Here is a tiny trained network, its code and every weight. The questions are about switching its units off for an input and a class, where a switched-off unit gives its printed mean instead of its output.

import numpy as np


def w(rows, s, z=0):
    codes = np.array(rows[::2]) - 128.0
    scale = np.full(codes.shape[1], s)
    scale[-1] = z or s
    return codes * scale


def f(y):
    return np.maximum(y, 0)


def log_softmax(a):
    a = a - a.max(-1, keepdims=True)
    return a - np.log(np.exp(a).sum(-1, keepdims=True))


def net(x, mask):
    res = np.array(x, float).reshape(1, 8) / 4 @ E
    y = f(res @ A[0][:, :-1].T + A[0][:, -1])
    res = res + np.where(mask, y, B[0][:, -1]) @ B[0][:, :-1]
    return log_softmax(res[-1] @ U[:, :-1].T + U[:, -1])


A, B = {}, {}
E = w([
[172,129,72,70,102,9,56,97,115,63,188],'x0',
[126,133,129,126,125,125,129,126,124,126,125],'x1',
[131,226,143,167,186,65,186,159,254,112,172],'x2',
[119,137,127,126,118,117,131,126,124,131,117],'x3',
[55,114,36,17,185,169,193,145,131,115,142],'x4',
[19,107,59,215,91,163,48,137,212,116,140],'x5',
[189,59,87,189,137,74,163,135,138,79,41],'x6',
[81,174,118,120,89,56,153,108,112,162,73],'x7',
],0.0082)
A[0] = w([
[101,109,95,66,167,163,147,105,129,90,101,64],'N1',
[83,97,112,80,146,134,181,71,169,146,132,54],'N2',
[77,139,66,164,136,143,80,124,176,149,119,28],'N3',
[94,156,87,107,89,92,140,83,130,197,111,254],'N4',
[82,61,76,145,70,142,76,132,133,160,139,95],'N5',
[101,142,105,198,107,198,111,134,202,41,201,115],'N6',
[117,183,137,124,124,71,165,189,184,99,178,122],'N7',
[58,133,72,66,178,126,158,164,136,140,166,119],'N8',
[79,136,207,163,165,216,164,147,106,227,146,100],'N9',
[135,122,123,183,165,151,160,133,132,251,110,56],'N10',
[72,207,177,61,104,189,88,119,118,222,252,94],'N11',
[146,30,112,99,121,185,87,86,84,92,75,95],'N12',
[176,87,172,143,162,187,78,122,141,60,197,160],'N13',
[128,113,146,154,199,210,145,151,129,120,137,97],'N14',
[140,58,38,98,133,114,204,137,180,93,84,161],'N15',
[156,102,116,49,151,49,38,83,171,67,186,145],'N16',
[150,158,195,189,59,66,93,97,136,187,96,109],'N17',
[118,71,107,106,76,177,69,97,24,162,104,46],'N18',
[107,168,133,140,71,144,179,153,136,181,76,196],'N19',
[193,148,195,179,103,146,80,111,164,150,165,46],'N20',
[47,132,94,207,75,155,97,134,165,53,106,108],'N21',
[158,160,116,170,187,132,180,129,208,86,151,71],'N22',
[123,97,254,162,98,111,57,75,148,132,99,18],'N23',
[129,81,145,193,153,144,180,204,117,101,47,150],'N24',
[248,136,218,46,171,135,196,129,90,146,122,96],'N25',
[98,155,123,97,129,61,51,92,86,39,215,23],'N26',
],0.0085)
B[0] = w([
[155,111,175,124,148,170,110,159,156,106,62,158],'N1',
[131,130,132,86,174,139,124,178,121,108,60,149],'N2',
[42,136,126,90,154,110,154,113,139,94,95,160],'N3',
[187,89,183,131,94,188,78,118,149,148,210,237],'N4',
[35,144,145,114,122,141,175,83,126,115,160,182],'N5',
[94,143,148,100,122,140,150,71,80,117,142,204],'N6',
[135,155,134,154,155,182,180,116,136,205,131,208],'N7',
[186,118,168,100,144,199,82,154,139,97,62,204],'N8',
[141,152,66,134,37,95,136,172,74,109,129,215],'N9',
[85,150,77,90,96,101,130,173,138,123,81,163],'N10',
[156,70,105,255,203,57,65,90,96,103,91,238],'N11',
[144,208,134,189,141,130,145,123,153,186,127,196],'N12',
[189,85,170,79,81,168,93,111,135,131,142,205],'N13',
[143,97,70,85,80,113,166,151,104,164,157,170],'N14',
[159,106,172,165,125,132,67,134,113,97,112,204],'N15',
[131,107,77,130,62,76,163,166,95,144,144,246],'N16',
[124,100,177,77,137,171,79,167,159,97,93,211],'N17',
[137,213,140,177,172,148,212,128,204,201,97,206],'N18',
[175,85,74,92,74,126,173,108,101,133,179,207],'N19',
[152,134,109,85,190,167,125,172,148,118,86,173],'N20',
[88,144,141,91,148,111,143,107,110,89,147,203],'N21',
[162,166,133,164,161,101,176,107,198,217,113,192],'N22',
[138,138,135,107,178,140,125,168,157,85,52,172],'N23',
[144,81,108,136,116,26,106,144,125,107,188,201],'N24',
[42,177,154,88,153,80,130,59,94,72,158,246],'N25',
[108,162,70,96,51,74,168,203,109,142,62,191],'N26',
],0.0086,0.011)
U = w([
[127,145,50,108,57,61,179,213,87,142,100,46],'0',
[120,229,159,185,171,106,203,128,165,252,99,67],'1',
[48,178,169,69,150,85,165,44,89,62,127,61],'2',
[152,120,184,80,165,159,98,226,141,91,43,60],'3',
[156,113,151,129,97,125,124,120,113,142,174,248],'4',
[153,71,119,254,149,43,101,104,100,98,107,110],'5',
[166,99,161,96,87,138,125,112,118,169,192,210],'6',
[145,120,160,128,107,125,136,142,107,142,169,222],'7',
],0.0097,0.014)

Each question gives the input, the list of numbers given to net, and the class t.
The units are the neurons (one row each of A and B). Each row of codes is followed by its name. A weight is (code - 128) times the scale printed after its matrix; where a second scale follows, it is the last column's (A, B and U).
mask holds one flag per neuron, in row order. A switched-off neuron (its flag False) gives its mean, the last column of its row in B, instead of its output. The means were averaged over made-up inputs and are rounded, as every weight is.
A unit's drop is (log p(t) with every unit on - log p(t) with that unit switched off) / (log p(t) with every unit on - log p(t) with every unit switched off).
The circuit of an input: a set's keep is (log p(t) with only the set's units on - log p(t) with every unit switched off) / (log p(t) with every unit on - log p(t) with every unit switched off). Starting from the 12 units with the biggest drops (on a tie, the unit counted first), units are removed one at a time, each time the one whose removal leaves the highest keep (on an exact tie, the one counted first), for as long as the keep stays at least 0.8.
units of the circuit, in order: the units of the circuit, biggest drop first
unit that matters most: the unit with the biggest drop
k most important neurons: the k neurons with the biggest drops, biggest first
drop of u: that unit's drop, to one decimal
input [1,-7,0,3,0,-4,0,7], class 6: unit that matters most -> N4
input [3,-7,-4,6,8,8,-2,5], class 2: 2 most important neurons -> (N5 N21)
input [1,-7,1,-5,-2,2,3,-8], class 6: units of the circuit, in order -> (N13 N11)
input [-5,-5,6,1,4,-4,3,8], class 6: units of the circuit, in order -> (N19 N4)
input [-1,6,-3,-6,2,0,2,7], class 6: units of the circuit, in order -> (N11 N4)
input [0,5,6,6,3,-1,-1,-1], class 1: 2 most important neurons -> (N22 N7)
input [-6,3,-4,6,-3,6,2,0], class 0: units of the circuit, in order -> (N9 N10)
input [-6,-6,6,1,-1,5,-6,-4], class 0: 3 most important neurons -> (N9 N14 N10)
input [-4,-8,7,5,0,6,5,8], class 6: 3 most important neurons -> (N19 N18 N4)
input [-8,5,7,3,2,1,-2,8], class 0: 3 most important neurons -> (N9 N19 N10)
input [7,-7,-1,-7,3,-6,1,2], class 0: 2 most important neurons -> (N16 N26)
input [5,5,-4,-6,-1,8,-8,4], class 2: 3 most important neurons -> (N5 N21 N3)
input [-6,8,3,6,-8,-4,-3,3], class 3: 4 most important neurons -> (N17 N23 N20 N16)
input [8,-4,-6,3,-1,5,5,3], class 0: unit that matters most -> N26
input [-2,-3,4,3,-1,7,2,0], class 2: units of the circuit, in order -> (N21 N6)
input [-3,-5,-8,-7,-4,-6,7,-6], class 1: 3 most important neurons -> (N12 N18 N11)
input [8,4,8,-8,-4,-4,-6,-3], class 0: 3 most important neurons -> (N16 N26 N18)
input [-7,-4,-4,-4,4,-3,4,5], class 0: 3 most important neurons -> (N9 N10 N11)
input [-8,-5,-8,6,-2,-6,-4,-5], class 0: 2 most important neurons -> (N9 N14)
input [-2,5,6,-5,-8,-6,7,4], class 3: units of the circuit, in order -> (N17)
input [8,-4,-3,7,-6,-6,2,-7], class 0: 3 most important neurons -> (N16 N26 N4)
input [-3,4,5,3,4,-6,1,-4], class 2: 3 most important neurons -> (N25 N18 N4)
input [4,7,5,5,-4,7,6,-5], class 2: units of the circuit, in order -> (N6 N21)
input [-6,-5,-1,7,-1,-7,0,-6], class 2: drop of N4 -> 0.2
input [2,0,-5,-1,3,8,8,2], class 2: drop of N11 -> 0.3
input [4,3,-1,-3,-7,1,1,-5], class 3: drop of N17 -> 0.1
input [1,-4,-6,0,8,8,3,-4], class 2: unit that matters most -> N5
input [-2,8,0,5,-3,-8,4,7], class 2: drop of N15 -> 0.0
